Facts:
babem {τ=misok, θ=b, Ξ=sede, Δ=580}
beba {θ=a, Ξ=ratrifi, Δ=580}
beso {θ=c, Ξ=dridroflur, Δ=580}
bidren {θ=b, Ξ=plibo, Δ=740}
bizuplu {τ=ligre, θ=b, Ξ=skiza, Δ=580}
breker {τ=trovem, θ=c, Δ=14}
bresko {τ=meklur, θ=c, Δ=14}
bretris {θ=a, Δ=740}
briser {θ=a, Δ=580}
britru {θ=a, Ξ=plidu, Δ=14}
brostir {θ=b, Δ=160}
brozom {τ=stalom, θ=c, Δ=601}
brugruten {τ=toflo, θ=a, Ξ=fizik, Δ=580}
bruzoste {θ=a, Ξ=grolan, Δ=580}
detogu {θ=a, Ξ=flizol, Δ=580}
diven {τ=lesupi, θ=a, Δ=580}
dorom {θ=b, Ξ=troklur, Δ=601}
dradel {θ=a, Ξ=beso, Δ=96}
draduk {τ=stetros, θ=a, Ξ=fopufi, Δ=580}
drates {τ=mevi, θ=a, Δ=580}
drebrok {τ=fupas, θ=b, Δ=160}
dridroflur {θ=a, Ξ=midim, Δ=14}
drigretri {τ=fleli, θ=c, Δ=96}
dritrik {τ=suklur, θ=a, Ξ=sudoskim, Δ=608}
drogro {θ=c, Δ=160}
drotri {τ=brozom, θ=c, Δ=608}
drovur {τ=draduk, θ=c, Ξ=sakufik, Δ=14}
famer {τ=drates, θ=a, Ξ=draduk, Δ=601}
fatro {θ=c, Ξ=sida, Δ=580}
fegal {τ=kofe, θ=b, Ξ=klelivem, Δ=601}
felel {τ=fuskur, θ=a, Ξ=grano, Δ=580}
fidol {τ=midim, θ=b, Ξ=felel, Δ=96}
fizik {θ=b, Ξ=planos, Δ=96}
flafor {τ=numak, θ=a, Ξ=klatren, Δ=160}
flage {θ=c, Δ=160}
flatron {θ=b, Ξ=stibrun, Δ=608}
fleklil {τ=vetrin, θ=c, Ξ=flafor, Δ=740}
fleli {τ=brugruten, θ=a, Ξ=trovem, Δ=96}
flemo {τ=skugru, θ=c, Ξ=skaplu, Δ=740}
flibrovum {τ=felel, θ=b, Δ=608}
flizol {τ=zodris, θ=c, Ξ=fuskur, Δ=96}
flotral {τ=drogro, θ=c, Δ=14}
flusku {τ=dritrik, θ=b, Ξ=tridre, Δ=601}
fopufi {τ=brostir, θ=a, Ξ=fegal, Δ=96}
fupas {τ=sida, θ=b, Δ=160}
fuskur {τ=zuklom, θ=c, Δ=740}
gati {θ=b, Ξ=ligre, Δ=14}
giflas {τ=plufas, θ=b, Δ=160}
grano {θ=a, Ξ=pliskin, Δ=580}
grase {θ=a, Ξ=plufas, Δ=14}
grolan {θ=a, Ξ=klotem, Δ=580}
gropinis {θ=c, Δ=14}
grupli {θ=c, Ξ=lotro, Δ=96}
grupok {θ=c, Ξ=klestol, Δ=96}
gukla {τ=giflas, θ=a, Δ=96}
kistik {θ=a, Ξ=segribrer, Δ=14}
klatren {θ=a, Δ=740}
klelivem {θ=c, Δ=96}
klestol {τ=gukla, θ=b, Δ=96}
klosar {θ=b, Ξ=fleklil, Δ=601}
klotem {τ=flemo, θ=a, Ξ=soplam, Δ=601}
kludu {θ=a, Ξ=skosagre, Δ=160}
klugek {θ=b, Ξ=pledrum, Δ=608}
kobes {τ=lopi, θ=b, Ξ=flatron, Δ=601}
kofe {τ=tudedru, θ=b, Ξ=klosar, Δ=608}
kuflidur {τ=liplol, θ=a, Ξ=grupok, Δ=740}
lapek {θ=b, Ξ=grase, Δ=740}
lere {τ=sifin, θ=c, Ξ=plafo, Δ=601}
lesupi {τ=flizol, θ=b, Δ=160}
ligre {τ=fleklil, θ=b, Ξ=zatur, Δ=160}
ligribo {θ=a, Ξ=bidren, Δ=608}
liplol {θ=c, Δ=740}
lipostek {τ=breker, θ=b, Ξ=skivek, Δ=96}
liva {τ=bretris, θ=c, Δ=608}
lobruk {θ=b, Ξ=rudror, Δ=608}
lopi {τ=plidu, θ=b, Δ=601}
lotro {θ=c, Ξ=skitro, Δ=96}
meklur {τ=suskan, θ=a, Δ=601}
mevi {θ=a, Ξ=stizak, Δ=160}
mibir {τ=klestol, θ=c, Δ=740}
midim {τ=briser, θ=c, Ξ=ligribo, Δ=580}
misok {τ=gropinis, θ=a, Δ=740}
nenal {τ=skinos, θ=c, Δ=580}
nimo {θ=b, Δ=601}
nofi {θ=a, Δ=740}
nuklin {θ=b, Ξ=drovur, Δ=608}
numak {τ=rolito, θ=b, Ξ=plubok, Δ=601}
pegufo {θ=b, Ξ=stalom, Δ=14}
plafo {θ=b, Ξ=kistik, Δ=608}
planos {θ=a, Ξ=famer, Δ=601}
pledrum {τ=fegal, θ=a, Ξ=diven, Δ=601}
plibo {θ=b, Ξ=babem, Δ=740}
plidu {θ=a, Δ=740}
pliskin {θ=b, Ξ=senefel, Δ=14}
plogra {τ=liva, θ=a, Δ=740}
plogril {θ=a, Ξ=gati, Δ=14}
plubok {θ=a, Ξ=plogra, Δ=580}
plufas {τ=tronagro, θ=c, Ξ=zozul, Δ=160}
plutruk {θ=a, Δ=580}
puson {τ=stizak, θ=a, Δ=160}
ratrifi {τ=grase, θ=c, Ξ=saplo, Δ=608}
robrur {τ=pliskin, θ=c, Ξ=nuklin, Δ=608}
rolito {θ=a, Ξ=grupli, Δ=601}
rudror {θ=a, Ξ=mevi, Δ=608}
ruplal {θ=a, Ξ=kludu, Δ=608}
ruras {τ=solor, θ=a, Δ=14}
sagran {θ=a, Ξ=brostir, Δ=14}
sakufik {τ=troklur, θ=b, Ξ=bizuplu, Δ=580}
saplo {θ=b, Ξ=brugruten, Δ=601}
sede {τ=flibrovum, θ=a, Ξ=lobruk, Δ=96}
segribrer {θ=c, Ξ=skepok, Δ=580}
senefel {θ=a, Ξ=bruzoste, Δ=740}
seros {τ=ligribo, θ=c, Ξ=rolito, Δ=608}
sida {θ=b, Δ=160}
sifin {θ=a, Ξ=kofe, Δ=601}
skaplu {θ=b, Δ=580}
skepok {θ=a, Ξ=dorom, Δ=96}
skepu {τ=soruso, θ=c, Δ=160}
sketek {τ=kuflidur, θ=b, Δ=580}
skinos {τ=tridre, θ=c, Δ=580}
skitro {θ=a, Ξ=nimo, Δ=96}
skivek {θ=a, Ξ=plutruk, Δ=601}
skiza {θ=c, Δ=601}
skopler {τ=plogra, θ=b, Ξ=fidol, Δ=580}
skosagre {θ=a, Ξ=robrur, Δ=14}
skuflimul {θ=b, Ξ=detogu, Δ=601}
skugru {θ=a, Δ=740}
solor {τ=drigretri, θ=b, Δ=14}
soplam {τ=stibrun, θ=a, Δ=160}
soruso {τ=sudoskim, θ=b, Δ=160}
stabufla {τ=plutruk, θ=c, Ξ=sagran, Δ=601}
stalom {τ=lipostek, θ=b, Δ=580}
stetros {θ=c, Ξ=vumu, Δ=601}
stibrun {θ=a, Δ=160}
stizak {τ=drebrok, θ=c, Δ=14}
stuplu {τ=puson, θ=b, Δ=14}
sudoskim {τ=fizik, θ=c, Ξ=plogril, Δ=601}
suklur {τ=nofi, θ=c, Ξ=britru, Δ=608}
suskan {τ=flusku, θ=b, Δ=580}
tefuplum {θ=a, Ξ=flusku, Δ=608}
toflo {τ=skepu, θ=a, Δ=96}
tridre {τ=soplam, θ=b, Ξ=zodris, Δ=580}
troklur {τ=ruras, θ=a, Ξ=ruplal, Δ=740}
tronagro {τ=ratrifi, θ=b, Δ=14}
trovem {θ=a, Ξ=zadam, Δ=160}
tudedru {τ=vuban, θ=c, Ξ=lesupi, Δ=608}
vetrin {τ=mibir, θ=b, Δ=96}
vuban {θ=a, Ξ=flotral, Δ=160}
vumu {θ=b, Δ=601}
zadam {θ=b, Ξ=klugek, Δ=14}
zatur {θ=b, Δ=601}
zitus {θ=c, Ξ=dritrik, Δ=580}
zodris {τ=drotri, θ=b, Ξ=skopler, Δ=608}
zozol {θ=a, Δ=580}
zozul {τ=famer, θ=a, Ξ=stuplu, Δ=160}
zuklom {τ=flotral, θ=c, Ξ=flemo, Δ=740}

Known rows:
rolito: [ 0  6  3 -1 -2  2  3  8  5  1  6 -1 -3 -2  0  2  0 -1  3  5 -3  7  0  2
  1 -2 10]
zatur: [ -1  -1   5  -1   4  -1  -5   3  -5  -4   5  -6  -3   2   0 -11  -6  11
  -2 -11  10  -9  -2  -6  -2  -2  -8]
fopufi: [-10   3  22   3   4   1  -4   8   8   5 -13  14  10  -9   1  -1 -14   6
   6  -2  -7   6   2  14  -3  -4 -11]
lipostek: [ -7 -19  12   4   8   4  -3   0  18  15  -3   6   6  -9  -6  -5   6 -23
   1  -6  -9  -9   7   6  -2  -2 -12]
britru: [ 3  7  0 -5 -5  3  3  9  1  0  6  4 -1  1  2  0 -1  5  7  7 -3  4 -3 -4
  3 -2 12]
dradel: [-11  -3  26  -3   1   4   4   3  14  17  -5  10   9  -8   0   8  -1 -29
   9  10 -30  12   8   9   2   3  -2]
plufas: [ -8  -6 -12   2 -19 -10   5  -3  -4 -17  -8 -11  -4 -20   4  10   7   3
  -8  -7  -2  12  16   0 -12  13 -10]
nenal: [ -7   4  -6   0  -2  -4  -2  -3 -10   0  -7  -3   0   9   0   6  -2  -2
   0   4   1  -4  -5   0   3   5  -3]
puson: [  8  -1   5   2  -1   5  10  -5   7  -6  -5   0   3 -13   3  15   0  13
  -4  -4  -5  14   9   5  -1   0   0]
breker: [ -7  -9 -20   0  -2   3   1  11   0   7   4  -5  -6   7   2   5  10   0
   3   3  -1  -9  -1  -7   4   1   6]
giflas: [  3  -8   3   0 -10  -8   6  -8   2 -16  -2 -12   0 -23  -1  -2   8   0
  -9 -14   3   6  17  -6 -13   8 -15]
rudror: [ -8   7  13  -3   2   6   2  16   1  -2   2  -1  -1  -2   6   2 -15  20
  10  -1  -4   2   1  -1  -1  -4   2]
fegal: [-2 -3  8 -2  5  0 -3  1 -5 -2  6 -9 -1  2  0 -8 -6  3  0 -6  4 -9 -1 -7
 -3  0 -7]
felel: [-12   8  28  -7   0   5   4  16  -3   3   5 -13  -3   3   6  11 -13  -2
   9   6 -16   7   3  -2   5   3   3]
kistik: [ 43  15 -53   8   2   2   3 -33  16 -20  -3  16  13 -22   0 -13   1  -9
  10  31  29 -19 -11  23 -17 -13  29]
tronagro: [ -3  -2  -2  -6 -18 -11  -4   3  -6 -15  13  -8  -7 -10   0 -21   5  -7
   5  -3   5   1   4 -12 -11   8  -4]
ruplal: [ 34   9 -40  13  -4  -6  -4 -19  13  -4  -6  32   7  -9 -10 -17  20  -1
  -4   7  23   6 -11  17  -5 -11  16]
gukla: [-12   7  14   4  -5  -6  -2  12  12   3 -16  11   8 -18  -5  -5   1  -6
   7  -1  -4   8   8  12  -8  -2 -10]

Rows:
No name comes twice in this set of rows, the named rows included.
[ -8   1  15   5   3   1  -4   7  13   8 -11  14   8 -10  -2  -2  -7   0
   5  -1  -6   8   2  15  -3  -5  -7] -> skitro
[ 39   1 -51   9   7   0  -2 -45  16 -19  -5  14  17 -26  -4 -22   3 -17
   5  19  32 -31  -8  19 -23 -11  11] -> plafo
[  1   6  12  -4  -1   3   5   2   2   5   4  -3   1  -1  -1   7   1 -19
   6  14 -15   9   1   2   6   3  11] -> beba
[ 38   3 -44  13   4  -5  -5 -37  10 -13  -2  13  11 -15  -8 -24  11 -15
  -4  10  35 -20 -10  15 -15  -8   9] -> dorom
[ -6  -1  19  -5   4   1  -1   2  -8  -2   3 -11   0   3   2  -5 -10   1
   2  -5   0  -9   0  -6  -2   2 -11] -> babem
[  6  -4   8  -6   1  -1   1  -9  -4   0   5  -4   2   2  -1  -6   2 -17
   1   4  -5  -7  -2  -8   1   6  -2] -> kobes
[ 21  -1 -46  13 -12 -17 -11 -15  -3   8 -13  42   1  15 -15 -15  38   2
 -18  -9  21  15 -13   2   8  -1   2] -> robrur
[ 29   7 -36  19   7  -2  -5 -31  29  -8 -19  31  21 -30  -6 -14   0 -16
   4  17  25 -10  -6  40 -20 -17   9] -> skepok
[-3  8  5  5  2  1 -2 13  4 -1  4  0 -4 -1 -2  0 -5 13  1 -2  7  7 -2  6
  0 -7  5] -> plutruk
[  7  -4   8  -3   1  -2   2 -17  -6 -16  -7  -3   3 -11   4  -2  -9  20
 -12 -18   6   3   6  -6  -9   2 -16] -> lesupi
[ -9  -2  14   2  12   7  -6  -8  16  12  -5  22   8  -6   4   0 -17   0
  -2  -3 -10  11  -3  14   0 -11   6] -> toflo
[  6  -5   1  -9  -2   1   1  -6  -2   1  11  -2   0   2   0  -9   5 -15
   4   3  -5  -8  -1 -13   2   4   3] -> pegufo
[  5 -10   0   7   1   9  10   8  17   1   5  -7  -3 -15   0  20  10   8
  -6  -5  -8  12  17   5  -1  -4   5] -> trovem
[ 39   1 -35  17  -5  -7   2 -25  14  -7 -10  28   6 -15 -12  -2  29   8
 -21  -5  23  23   0  16  -3  -7   8] -> kludu

Now the same elements, written a new way:
Known rows:
stibrun: [  1  13  -7 -13   4   9  -4  -4 -23   2  12   3   5  -3   6  -2  -4  -5
 -15 -12  15  25 -15   5   3 -22]
klestol: [ 20  -6  -7  39  15  15  -9 -17 -26 -14  -1  26   2  10   8   4  -7  20
 -10 -14  11  37 -15   4  10 -30]
gukla: [ 11 -10   6 -13  -4  25 -11 -16 -22 -11   8  27   7  11   9   5  -5  16
   3 -22  18  37   9   5  -2 -23]
drates: [ 11   8   6  -8  -2  19  20  12 -14   3  15 -35   4 -15  -5  -9   2 -10
  16   6   2   4 -26   0 -13 -10]
klelivem: [ -5   3  -6   1  11  22 -15 -21 -25   3 -18  23   8   7   5   7  -2  -5
 -14 -19  11  39 -24   5   5 -26]
kofe: [ -8  -8   0  47   4 -36  16  15  28  -8  -9  -3 -32  10   4   5  -4   4
 -16   7 -12 -23  10  -7  19  22]
liva: [-11 -14   1   3  -8  -2 -13 -11  -8   0  -4  13  -5  -4   0  -7  -3 -13
  11 -24  -6  28 -13   5  16 -20]
puson: [  1  -4   1 -25  -7   9 -17 -13 -24 -11  11   5   6   6   5   0  -7   5
  -5 -25  11  33  10   5   8 -27]
stalom: [ 17  -6  -3  42  -1  15  -3   0 -19 -13   7 -28   8 -16  -9  -8  -4  10
  15 -18 -14  12 -31  -4 -10   0]
pliskin: [-11 -13  17  52  -6   8  30 -18  30   1   7 -23   3  -2 -11   6   1   9
  -5  13  -7 -30  15  -2  16  35]
dorom: [ 14  -9  -2 -17  12 -38 -12  48   9  -5 -23  32 -29  11  11  -7   9 -17
  -7 -23 -14  32  18  -8 -14  36]
vumu: [ 18 -11  -4 -15  -8  13 -16 -10 -26 -10   1  24   9  -8  -7  -3  -3   5
   6 -27   4  30 -10   4  -2 -20]
stabufla: [  3 -12  14  -2  -7 -13 -15 -27 -11   0 -19  -4   4   8   0   6  15   0
   6 -23   4  26   9  -6  -2   9]
beba: [  8   7  17  16   2  -7  11  19  21 -11  11 -38   1   0  -1  -8  12   9
   9  22  -8 -27 -19  -7 -12  32]
planos: [ -3   2  17 -19  -6 -10 -10  -8  15  -2   4 -30   5  10   3   6  11  13
  -6  12  10 -20  10  -7  -8  37]
vetrin: [ 13   2  -6  31   8  15  10 -15 -26   4 -11  31   5  10   5   6  -4 -10
  -2 -14  14  28 -16   4  -5 -27]
gati: [-11 -11  10  19  -9  -8  22   3  30  -3 -15  22 -18   8  -1   6  -3  -6
  -2  -9 -11 -22  15  -5  18  24]
nenal: [ 11 -12  14  16 -11  19 -16 -13 -15  -2   0 -27   4 -15  -8  -9   8 -10
  18 -25  -3  27 -27  -2 -12 -18]

Rows:
No name comes twice in this set of rows, the named rows included.
[  7  -4  12  -9  19 -36  -5  42  30  -6 -24  -9 -29   7  11  -9  18  -7
  10   4 -19  24 -23  -8 -13  36] -> segribrer

Now the same elements, written a new way:
Known rows:
plibo: [  4  -9   5   6  -2  -2   7   1  -1  -9   5  -1   3  -7  -7  -8   5  -1
 -11  -5   0   6   0   6   5   3  -6]
sakufik: [ -2  26 -11   2  19  -1  -2   0 -10 -26  14   9  -1 -10  -6  16 -17   7
  -4 -17  -2  13   7  -6   2 -22   8]
skitro: [-4  0  1 -2  0 -5 -4  2  0  4 -5  0  3  1 -6 -7  4 -2  5 -5  7 -4 -3  3
 -6  0  3]
gropinis: [ 9 -8  3  4  0  0  3 -2  2 -2  3 -3 -4 -2  6 -1  0  3  0  3 -1  7  2 -3
 -2 -5 -2]
giflas: [ -5   5   1  -5  -8   5  -3   0   1  -3   7   4  -2   3 -13   5  -6  -2
  -1   0  -4  -6  -2   2  -1   1  -1]
dritrik: [-10  -5   2   1   1  -5  -3   2  -3  -5 -11   3   4   6  -4  -5   3  -1
   7  -2   4  -7  -1   1  -1   0   0]
grupli: [ -1 -11   4   9   1  -3  -4   1   1  11   1   0  -6  11  -9  -1   3   1
   4  -6   4 -10  -3  -4  -6  -7   2]
bretris: [-2  3  3  1  2  1  1 -3  0 -3 -4  3 -6  3  3 -1  1 -2  2  4  0  4  4  0
  5  3  2]
flafor: [ 0  5 -5 -9 -1  2 -3 -1  2  1 -4 -2  8 -6 -2  3 -1 -2  6  5 -3  2 -2 -1
 -4  2  2]
nimo: [ 2  2  2  1 -1  4  1  1  1  1 11  2 -1 -3 -6 -2  2 -4 -7  0  0  1  0  4
  3  1  0]
ruras: [-1 -1 -2 -2  3  0  1 -2  2 -6 -9 -3  3 -1 10  0 -3 -2 -2  5 -1  4  4 -1
  4  4  1]
nofi: [-2  5  0 -3  6 -1  1 -2  1 -4 -6  0 -2 -5  7 -4  3  0  0  3  1  7  3  0
  1  2  0]
puson: [ 0 -2 -2 -4 -5  2 -4  0  0 -2 -2  1  5 -3 -4  4 -3 -2 12  2 -1 -1 -1  0
  0  2  2]
kludu: [  1  15  -9  -6   2   0  -7   1  -3   1   5   7  -2  -1  26   8 -12   6
  10 -17   4  10   4   0  -2  -5   6]
fegal: [  1   1  -1  -4   0   1   2   2   1  -6   1  -2   5  -5  -7   0   2  -3
 -10   2  -2   1  -1   4   1   4  -2]
drebrok: [  1  -2   1   1 -10   6  -2   2   0   0  10   3   2   0 -13   5  -4  -2
   1  -1  -3  -3  -1   4   6   1   1]
lotro: [  0 -11   4  10   0  -6  -2   2  -1   6   3  -2  -1   6  -5  -4   4   1
   3  -6   5  -7  -3  -3  -7  -6   0]
dridroflur: [ 3 -4  5 -5  2  0 -1 -3  5  2 -7 -4  1 -6 -6 -6  1  0  2  7 -1  6  2  4
  2  5  2]

Rows:
No name comes twice in this set of rows, the named rows included.
[ -3  -8   4   1  -2  -3  -1   9  -2   0  -1   0   3   1 -14  -3   4   2
   2 -10   3  -4  -3  11  -2   3   2] -> lipostek
[  3  15  -6  -3  11  -3  -4  -1  -5 -15   0   8  -5  -5  28   8 -12   9
   3 -13   3  16   9   0  -1 -10   5] -> skosagre
[ -5 -12  13   4   3  -4  -6   7   1   6  -9  -5   2   4 -63  -7  -1   6
   2   0   6  -9  -4  15   3  11   5] -> zodris
[ -6  -6  14  -1   5  -7 -12   2   6  16 -16  -7   1   2 -62 -11  -6   5
   7  -2  12 -10  -5  12  -2  13   6] -> tefuplum
[  6  18 -11   3  25  -2  -2  -2  -8 -22   1   3  -7  -5   7  18 -15  11
  -2  -9  -3  15  10 -13  -7 -29   8] -> drovur
[  4  -4   6   3  -3   5   9  -2   1  -7  12   0  -1  -6  -1  -5  12 -12
 -10  13  -6   2   1   1   6   2  -4] -> pliskin
[  8 -14   2   8  -2   1   8  -2  -1 -12   2  -2   2  -2  10   1   4  -2
   1  11  -5   1   2  -7   0  -9  -5] -> stizak
[  3  -1   0   1   0   4   4  -2   1  -6   3  -2  -1   0   6   3  -3  -2
 -14   0  -4  -1   4   2  10   9   2] -> solor
[  5  -8  -9 -12 -14   1   1   1   4   9 -13   4  -3  10  83  -3  -1  14
  -1 -12   5  11   5   9  -2  24  -9] -> kistik
[  0   6  -3  -4   7  -3   3  -5   0   0 -10  -3  -6   4   6   3  -1   6
  -8  11  -5   2   0  -8 -10  -6  -7] -> mibir
[ -7  16 -11  -6   7  -6  -5   3  -4   5 -13   6  -5   6  41   0  -2  10
  -1 -19   9   5   1  -1 -10   1   3] -> ruplal
[ -8  -8  10   2   0  -2  -7   4   3   6  -1  -5   3   6 -50  -5   0  -2
  -5  -1   4 -13  -6   9   1   5   4] -> fidol

The same elements again, as new rows of numbers:
Known rows:
tronagro: [-20  29  34 -18 -17 -19  -6  -5  19   7  -1 -21   8  -2]
grupok: [ 21  11  14   1 -37  19  26 -32   6   9   6 -40 -27 -22]
lesupi: [-10  -4  33  -2  38 -28  -7   6   5  -5  10 -25  10  17]
plidu: [ -5  -2   7 -12  -5  14   7 -24   2  15  -1 -38  -8 -30]
liplol: [ 17   4   8 -11  -2   4  10 -25   8  16   0 -28 -15 -35]
flusku: [ 49  15 -15 -46  -5 -44   9  30 -18   7  15  19 -23  11]
zodris: [ 34  15   9 -29  29 -54   2  36 -15  23  16  38  -3  27]
sakufik: [ -8 -24  20  -2 -36  83   7  28 -45 -48  54 -55 -44 -55]
solor: [ -1 -24  35 -12   8  12  30  11 -13  17  19 -19   5  -1]
diven: [  4  -8  24   3  -3   7   7 -23   0  16   1 -27 -21   2]
kofe: [ -7  -2  22 -17  31 -22  -1   5   1   1   8 -15  15   3]
gropinis: [ 14  18  30   9  10  -6  17 -13   6  13   5 -22  -5 -19]
fegal: [ -3  -7   0 -28  -2 -14  -1  -4   5  -2   4 -42  -6  -4]
plubok: [  8   3  22  -4  -3   6  18 -19  -2  13   3 -22  -5 -13]
flotral: [  9   9  28  15   9  -3  12 -17   5  11   5 -31  -9 -17]
bruzoste: [-44  -4  23  24  10  -6  -1 -34   7  47 -13 -50  12  18]
kludu: [ 20  -1  41  -5  28   6  11  -5   6 -56  18 -37   0 -56]
dridroflur: [ 16  15  20  -2   9 -19  17  -5  -7  22   3  -2  -4   2]

Rows:
No name comes twice in this set of rows, the named rows included.
[ 28 -11  24   4 -24  28  44 -16  -5  21  13 -39 -29 -24] -> drigretri
[ 68 -38  39 -58  24 -12  58 -59  58 -43 -22 -40   3 -72] -> lere
[ 21  10   6 -27  -5 -16  17  13 -18  34  13  25 -11  25] -> skopler
[ 12  17  24   9   8  -6  17 -14   0   8   6 -21   2 -23] -> breker
[  9   5  13  -3 -38  18  25 -30   0  12   2 -42 -27  -8] -> fopufi
[-17  -7  24  -8   0   6   8  -9  -5   6   8 -32   1   7] -> stuplu
[ -5  43  36  -3 -10 -27   0 -11  19  11  -4 -20   5 -18] -> grase
[ 35   8   8 -15   7 -24  10 -12  11  -4   4 -28 -18 -32] -> stetros
[ 33 -56  36 -41   6  45  60 -30  16 -22   3 -42  -4 -77] -> troklur
[ 17  16  30   2  45 -40  10   8   2   0   6  -6  16  -8] -> vuban
[ 18  19  34  15  48 -39   4   4   6   2   8 -15   9 -17] -> drogro
[-30  -9   8   5   5  -5  -7 -31   8  47 -14 -46   1   5] -> senefel
[-18  -2  23  -7  34 -29  -8   5  -1  14   4 -18  17  14] -> lobruk
[ 11   5  28  -3 -17  45  13 -17  -5 -52  25 -51 -21 -61] -> skosagre
[ -5  17  32  17  50 -43  -1   2   2  17   3 -18  21   6] -> mevi

